Below are the code and all the weights of a small trained network. Each question names an input and a target symbol and asks about switching units off, where a switched-off unit gives its printed mean instead of its output.

import numpy as np


def w(rows, s, z=0):
    codes = np.array(rows[::2]) - 128.0
    scale = np.full(codes.shape[1], s)
    scale[-1] = z or s
    return codes * scale


def f(y):
    return y / 2 * (1 + np.tanh(0.7978845608 * (y + 0.044715 * y**3)))


def softmax(a):
    e = np.exp(a - a.max(-1, keepdims=True))
    return e / e.sum(-1, keepdims=True)


def log_softmax(a):
    a = a - a.max(-1, keepdims=True)
    return a - np.log(np.exp(a).sum(-1, keepdims=True))


def net(x, mask):
    ids = ['αζηθξπστ'.index(c) for c in x.split()]
    T = len(ids)
    res = E[ids] + P[:T]
    r = res
    for j in range(2):
        rows = slice(4 * j, 4 * j + 4)
        q, k, v = (r @ M[0][rows].T for M in (Q, K, V))
        z = softmax(np.where(np.tri(T) > 0, q @ k.T / 4**0.5, -1e9)) @ v
        o = O[0][rows]
        res = res + np.where(mask[j], z, o[:, -1]) @ o[:, :-1]
    y = f(res @ A[0][:, :-1].T + A[0][:, -1])
    res = res + np.where(mask[2:18], y, B[0][:, -1]) @ B[0][:, :-1]
    return log_softmax(res[-1] @ U[:, :-1].T + U[:, -1])


Q, K, V, O, A, B = {}, {}, {}, {}, {}, {}
E = w([
[76,225,133],'α',
[163,103,66],'ζ',
[115,143,171],'η',
[98,122,191],'θ',
[127,41,229],'ξ',
[37,94,201],'π',
[137,252,159],'σ',
[24,179,164],'τ',
],0.015)
P = w([
[207,192,255],'0',
[96,114,108],'1',
[92,108,105],'2',
[88,114,111],'3',
[86,113,112],'4',
[82,127,126],'5',
[70,124,124],'6',
[70,114,126],'7',
[72,111,126],'8',
[93,106,134],'9',
[97,106,126],'10',
[88,100,138],'11',
[90,93,142],'12',
],0.013)
Q[0] = w([
[132,134,16],'head 0',
[119,99,91],'head 0',
[197,100,96],'head 0',
[180,55,2],'head 0',
[158,69,39],'head 1',
[96,52,186],'head 1',
[66,121,72],'head 1',
[111,191,125],'head 1',
],0.013)
K[0] = w([
[54,135,43],'head 0',
[86,85,74],'head 0',
[108,150,81],'head 0',
[78,68,5],'head 0',
[229,144,170],'head 1',
[143,76,148],'head 1',
[175,155,197],'head 1',
[68,168,108],'head 1',
],0.014)
V[0] = w([
[37,129,103],'head 0',
[1,185,148],'head 0',
[139,85,136],'head 0',
[148,185,77],'head 0',
[65,160,99],'head 1',
[127,123,169],'head 1',
[127,113,106],'head 1',
[179,162,141],'head 1',
],0.016)
O[0] = w([
[255,178,203,4],'head 0',
[219,73,183,139],'head 0',
[55,204,145,127],'head 0',
[190,91,50,43],'head 0',
[142,39,176,151],'head 1',
[171,140,144,188],'head 1',
[90,126,106,99],'head 1',
[105,192,190,89],'head 1',
],0.009,0.012)
A[0] = w([
[181,244,124,25],'neuron 0',
[188,64,249,137],'neuron 1',
[134,87,176,97],'neuron 2',
[163,90,1,2],'neuron 3',
[242,142,195,96],'neuron 4',
[175,219,165,107],'neuron 5',
[80,198,157,127],'neuron 6',
[120,226,109,144],'neuron 7',
[162,90,34,35],'neuron 8',
[153,157,235,155],'neuron 9',
[239,174,28,41],'neuron 10',
[148,130,105,110],'neuron 11',
[90,79,97,116],'neuron 12',
[166,189,111,42],'neuron 13',
[144,85,138,80],'neuron 14',
[42,117,193,124],'neuron 15',
],0.0093,0.0089)
B[0] = w([
[75,100,159,136],'neuron 0',
[151,149,99,194],'neuron 1',
[123,167,124,151],'neuron 2',
[83,162,153,131],'neuron 3',
[75,103,126,157],'neuron 4',
[143,55,131,142],'neuron 5',
[118,87,109,184],'neuron 6',
[115,94,125,150],'neuron 7',
[89,130,149,130],'neuron 8',
[92,153,58,166],'neuron 9',
[107,249,158,133],'neuron 10',
[125,135,121,123],'neuron 11',
[151,141,143,190],'neuron 12',
[87,140,128,129],'neuron 13',
[82,171,114,136],'neuron 14',
[192,176,136,254],'neuron 15',
],0.012,0.02)
U = w([
[150,29,108,111],'α',
[5,153,190,26],'ζ',
[26,3,140,35],'η',
[173,184,107,91],'θ',
[112,73,242,127],'ξ',
[52,97,50,177],'π',
[104,73,168,254],'σ',
[127,93,3,53],'τ',
],0.0055,0.0075)

Each question gives the input, a string of symbols that net reads in full, and the target symbol t.
The units are the heads (4 rows each of Q, K, V and O) and the neurons (one row each of A and B). Each row of codes is followed by its name. A weight is (code - 128) times the scale printed after its matrix; where a second scale follows, it is the last column's (O, A, B and U).
mask holds one flag per unit, heads first, then neurons. A switched-off unit (its flag False) gives its mean, the last column of its rows in O or B, instead of its output. The means were averaged over made-up inputs and are rounded, as every weight is.
A unit's drop is (log p(t) with every unit on - log p(t) with that unit switched off) / (log p(t) with every unit on - log p(t) with every unit switched off).
The circuit of an input: a set's keep is (log p(t) with only the set's units on - log p(t) with every unit switched off) / (log p(t) with every unit on - log p(t) with every unit switched off). Starting from the 12 units with the biggest drops (on a tie, the unit counted first), units are removed one at a time, each time the one whose removal leaves the highest keep (on an exact tie, the one counted first), for as long as the keep stays at least 0.8.
units of the circuit, in order: the units of the circuit, biggest drop first
unit that matters most: the unit with the biggest drop
k most important neurons: the k neurons with the biggest drops, biggest first
which heads matter: for each layer, one digit per head in row order, 1 if its drop is at least 0.15 and else 0, layers parted by /
drop when u is switched off: that unit's drop, to one decimal
input π σ τ ξ θ θ ζ α, target θ: which heads matter -> 11
input π π θ θ π π ξ θ, target θ: units of the circuit, in order -> [head 0; neuron 1; neuron 6; neuron 9]
input ξ α ξ α α ζ θ ξ τ θ, target ζ: which heads matter -> 10
input σ ζ π, target η: units of the circuit, in order -> [head 0; neuron 15; neuron 1]
input σ π ζ τ ζ σ ξ θ π η π θ, target η: which heads matter -> 11
input ξ π ξ ξ α ξ ζ α τ ζ, target ζ: unit that matters most -> head 1
input π ζ ξ α θ η θ ξ α η, target θ: units of the circuit, in order -> [head 0; neuron 1; neuron 9]
input ξ θ α, target ζ: which heads matter -> 10
input σ π σ η π, target η: units of the circuit, in order -> [head 0; neuron 15; head 1]
input σ α θ ζ ξ ξ π θ, target η: 3 most important neurons -> [neuron 15; neuron 1; neuron 8]
input ξ σ α ζ α ξ ζ τ η, target ζ: 2 most important neurons -> [neuron 1; neuron 5]
input ξ η ζ π ζ, target ζ: drop when head 0 is switched off -> 0.6
input σ ζ ξ θ ξ ξ π ξ τ η, target η: drop when head 0 is switched off -> 0.9
input π ξ α τ τ π σ ξ, target θ: drop when neuron 4 is switched off -> 0.0
input ξ ζ σ η, target ζ: drop when neuron 1 is switched off -> 0.1
